Small tables with named rows and columns. After each table, cells are looked up by row and column.

fubi:
cols = rel, pasal, rab, kad, vifeb
fekunap: [-74, -34, -52, 26, -60]
kobido: [8, -59, -52, 16, -26]
satofu: [-26, 2, 41, -33, -30]
sepa: [30, -58, -29, -18, -22]
dut: [-42, -25, -74, 38, -22]
sudam: [14, -9, 17, -53, -84]
nilis: [85, -49, 42, -64, -79]
kifa: [-27, -24, -2, 23, -70]
rebebis: [-24, 23, 12, -53, 8]

What is the pasal of satofu in fubi?
2
What is the kad of kobido in fubi?
16
What is the vifeb of kobido in fubi?
-26
What is the vifeb of sepa in fubi?
-22
What is the vifeb of fekunap in fubi?
-60
What is the kad of fekunap in fubi?
26
What is the pasal of kobido in fubi?
-59
What is the pasal of nilis in fubi?
-49
What is the rab of nilis in fubi?
42
What is the rel of sudam in fubi?
14
What is the rab of kobido in fubi?
-52
Which row has the largest rel? nilis

faripuv:
,nubun,buz,subunet,vuv,duz,zugil,zopan,boto,mumas
sosig,57666,65327,20469,31166,47949,42152,59315,68718,70119
tisak,60292,59136,44686,45547,54545,46775,49675,56612,64629
bop,16246,23536,15668,85361,34141,82554,25546,24540,25206
dok,62934,58762,51667,47623,56876,42628,64110,57110,54081
bome,60075,57051,63072,46192,57560,45960,63130,59572,51251
suf,63602,59537,58019,47418,56578,41155,60366,56362,56277
nuvasa,59126,59243,47251,48506,54492,47088,47338,54779,63283
rif,62198,58632,48429,48885,54801,43635,60674,56762,55323
zok,61594,57930,50039,47852,52605,45846,63208,57372,55422
mavug,62638,60725,42522,46786,54137,42015,54505,54931,56762
sed,63714,57601,61831,49450,58805,42299,68754,55246,53455
sak,78416,59929,50327,61567,52967,36440,56096,44753,56528
bamena,57922,59137,47090,46304,54252,45978,38696,55388,67797

What is the nubun of sed in faripuv?
63714
What is the mumas of sosig in faripuv?
70119
What is the buz of rif in faripuv?
58632
What is the boto of sak in faripuv?
44753
What is the buz of tisak in faripuv?
59136
What is the boto of tisak in faripuv?
56612
What is the zopan of suf in faripuv?
60366
What is the subunet of bop in faripuv?
15668

bilem
cols = zimoda, rano, nes, keper, lazimit, tubuli
nukoged: [-26283, -10822, -41471, 18137, 62143, -57962]
nunir: [-34763, -81145, -11320, 33040, -76146, 9187]
dabu: [-35569, -50862, 66778, 37208, -68078, 28919]

nukoged, keper => 18137
dabu, keper => 37208
nunir, keper => 33040
dabu, nes => 66778
nunir, tubuli => 9187
nunir, zimoda => -34763
dabu, tubuli => 28919
nukoged, nes => -41471
nunir, rano => -81145
dabu, lazimit => -68078
nukoged, tubuli => -57962
nukoged, lazimit => 62143
nukoged, rano => -10822
dabu, rano => -50862
Which row has the largest keper? dabu

sunene:
        sozes  mavoza  lav  vidiza  tukimum  tabe  vuso
lik       0.7     0.4  1.0     0.7      0.4   0.4   0.9
leniz     0.8     0.8  0.9     0.4      0.7   0.5   0.5
bev       0.4     0.5  0.6     0.5      0.7   0.7   0.7
noz       0.7     0.6  0.9     0.7      0.8   0.7   0.5
tal       0.7     0.4  0.6     0.7      0.6   0.5   0.9
maz       0.5     0.5  0.6     0.5      0.6   0.5   0.4
vifi      0.8     0.8  1.0     0.2      0.6   0.4   0.5
puvek     0.4     0.6  0.6     0.2      0.8   0.7   0.5
tapav     0.6     0.4  0.9     0.7      0.4   0.6   0.5
samuno    0.5     0.7  0.7     0.7      0.5   0.5   0.4

tal, tukimum => 0.6
noz, vidiza => 0.7
bev, vidiza => 0.5
puvek, lav => 0.6
leniz, tukimum => 0.7
lik, sozes => 0.7
vifi, vuso => 0.5
leniz, tabe => 0.5
puvek, mavoza => 0.6

fik:
,furir,gen,tok,sovukun,lafarav,volif,zuketi
goz,3.49,0.26,5.03,3.83,-0.04,1.30,0.88
rezasa,-2.18,6.56,-4.00,0.88,-6.52,-4.34,-0.16
mav,4.93,0.72,5.61,2.73,5.48,1.86,-2.13
zonad,5.42,0.28,5.02,2.91,5.26,2.72,-2.28
pes,5.47,0.24,5.62,2.45,3.68,1.84,-0.66
lupop,3.22,0.90,5.38,3.67,-1.08,0.87,1.28
maf,4.77,1.11,4.46,3.37,3.02,1.71,-1.51
bura,3.66,1.75,1.70,3.33,2.58,0.99,-1.06
nul,3.09,1.37,4.69,2.33,2.01,0.20,-1.76
nebuso,4.41,0.89,4.21,2.86,4.59,1.41,-1.27
goza,-1.91,2.83,-5.53,0.48,-6.34,-0.53,3.73

zuketi of rezasa = -0.16
tok of maf = 4.46
furir of rezasa = -2.18
lafarav of nul = 2.01
sovukun of lupop = 3.67
tok of goza = -5.53
tok of mav = 5.61
lafarav of bura = 2.58
zuketi of mav = -2.13
gen of mav = 0.72
volif of maf = 1.71
Which row has the largest zuketi? goza

rudisat:
fields: ror, zare
zinula: [24.7, -20.9]
zafafuf: [-13.2, 20.7]
korumaf: [77.9, 64.0]
rafu: [-4.2, 27.5]
poz: [-17.9, 16.7]
fopopez: [70.8, -29.3]
rabisoz: [-33.5, -22.5]
dok: [45.8, 17.4]
vom: [13.1, -15.2]
mugumev: [-64.3, -14.6]

What is the zare of zafafuf in rudisat?
20.7
What is the ror of rafu in rudisat?
-4.2
What is the ror of fopopez in rudisat?
70.8
What is the ror of mugumev in rudisat?
-64.3
What is the zare of mugumev in rudisat?
-14.6
What is the zare of dok in rudisat?
17.4
What is the zare of vom in rudisat?
-15.2
What is the ror of zinula in rudisat?
24.7
What is the ror of korumaf in rudisat?
77.9
What is the zare of zinula in rudisat?
-20.9
What is the ror of dok in rudisat?
45.8
What is the ror of poz in rudisat?
-17.9
What is the ror of vom in rudisat?
13.1
What is the zare of poz in rudisat?
16.7

zuguked:
cols = rofana, murum, nir, ragup
bav: [108, 221, 128, 188]
katuber: [231, 168, 59, 219]
fitodu: [126, 136, 109, 18]
fasoz: [61, 162, 207, 4]
fet: [152, 156, 145, 137]

nir of fet is 145
rofana of fet is 152
murum of fasoz is 162
nir of bav is 128
ragup of fitodu is 18
nir of katuber is 59
murum of katuber is 168
nir of fitodu is 109
nir of fasoz is 207
rofana of bav is 108
rofana of fasoz is 61
murum of bav is 221
ragup of bav is 188
murum of fet is 156
murum of fitodu is 136
rofana of fitodu is 126

raro =
,dol,vuze,tapup,gik,rok,rimu
zefep,67431,13875,77265,67431,96866,52536
tisus,92442,29199,47583,92442,97157,70081
kopurop,8423,1461,77074,8423,95026,25303
kude,40014,29276,-19180,40014,-52047,20320
defi,50953,24774,32979,50953,-55103,21317
gafifak,34083,41831,43199,34083,48611,72699
nof,87913,-996,76093,87913,32328,50776
neme,31479,35864,19486,31479,25507,57842
zata,12921,20889,27420,12921,-14477,11109
fif,-16809,30072,-26321,-16809,-17941,38385
sadef,-18930,-1060,88191,-18930,51813,11027
nete,-19352,40635,-26401,-19352,-55189,19432

kopurop, tapup -> 77074
kopurop, rimu -> 25303
fif, rimu -> 38385
kude, gik -> 40014
nete, gik -> -19352
gafifak, rok -> 48611
kude, rimu -> 20320
nete, dol -> -19352
fif, vuze -> 30072
kopurop, gik -> 8423
kopurop, vuze -> 1461
tisus, gik -> 92442

tena =
|  | mozovo | doluz | vuv | nok | banopor | tifesug | bab | sanete | gedef |
|---|---|---|---|---|---|---|---|---|---|
| nelafod | 6.26 | -1.02 | -2.16 | -0.15 | -6.06 | -0.68 | 3.54 | 1.59 | 3.66 |
| figek | -0.18 | 4.19 | 1.72 | 1.73 | 1.38 | 2.77 | -1.47 | -1.64 | -0.36 |
| novo | -1.17 | -1.24 | 2.74 | 0.22 | 4.86 | -0.22 | 1.45 | 2.50 | 0.09 |
| paka | 4.89 | -2.37 | -1.47 | 0.00 | -3.55 | -1.08 | 4.34 | 2.90 | 3.71 |
| zubu | 6.82 | -1.96 | -3.08 | -0.43 | -7.23 | -1.26 | 3.94 | 2.14 | 3.92 |
| ruzu | -1.21 | 4.21 | 2.26 | 2.20 | 2.87 | 3.02 | -1.74 | -1.26 | -0.84 |
| libozal | 5.90 | -1.93 | -2.02 | -0.34 | -5.51 | -1.24 | 3.76 | 2.13 | 3.52 |

sanete of figek is -1.64
mozovo of paka is 4.89
bab of zubu is 3.94
tifesug of ruzu is 3.02
doluz of ruzu is 4.21
tifesug of nelafod is -0.68
sanete of ruzu is -1.26

